Rows and roughly how far along a hidden order each lies, from 0 to 15
In the rows, zero is written as 128.
117 79 123 134 133 139 163 139 142 106 171 140 137 129 118 126 74 130
 139 129 117 126 112 132 193 178 170 122 160 145 255 118 164 139 131 139
 138 143 130 114 149 113 118 -> 0
124 101 142 146 123 92 120 112 155 93 133 136 131 131 127 117 125 126
 137 127 131 138 75 132 138 116 156 124 136 164 116 132 140 113 128 130
 135 125 109 101 96 111 111 -> 3
119 116 137 133 131 133 136 139 122 147 107 123 139 139 137 126 79 121
 124 106 124 122 112 142 116 163 124 109 129 134 149 124 149 138 130 104
 126 123 134 100 135 132 124 -> 15
135 111 129 131 99 65 126 130 136 110 147 134 135 124 120 126 174 131
 144 148 128 146 137 123 158 101 111 143 137 173 124 124 106 112 119 161
 117 131 118 93 123 108 121 -> 1
127 136 133 133 111 70 119 127 115 129 137 136 133 127 137 108 157 142
 132 130 118 134 103 134 135 79 115 142 90 164 16 129 151 103 125 108
 143 122 130 148 103 101 128 -> 1
122 107 124 136 116 116 151 139 132 112 146 125 141 132 124 140 120 103
 145 141 132 134 140 132 115 133 114 138 165 141 238 117 81 153 130 147
 115 130 127 92 131 154 119 -> 15
119 147 142 139 115 100 165 131 121 139 139 129 140 137 143 112 102 117
 135 122 116 130 97 148 119 58 122 123 120 147 64 126 166 116 134 89 145
 113 146 142 94 121 123 -> 11
130 110 126 139 137 119 104 120 131 116 120 132 134 117 138 132 168 142
 128 119 128 130 124 130 108 129 133 125 127 153 114 123 100 126 128 136
 130 128 110 124 122 114 115 -> 5
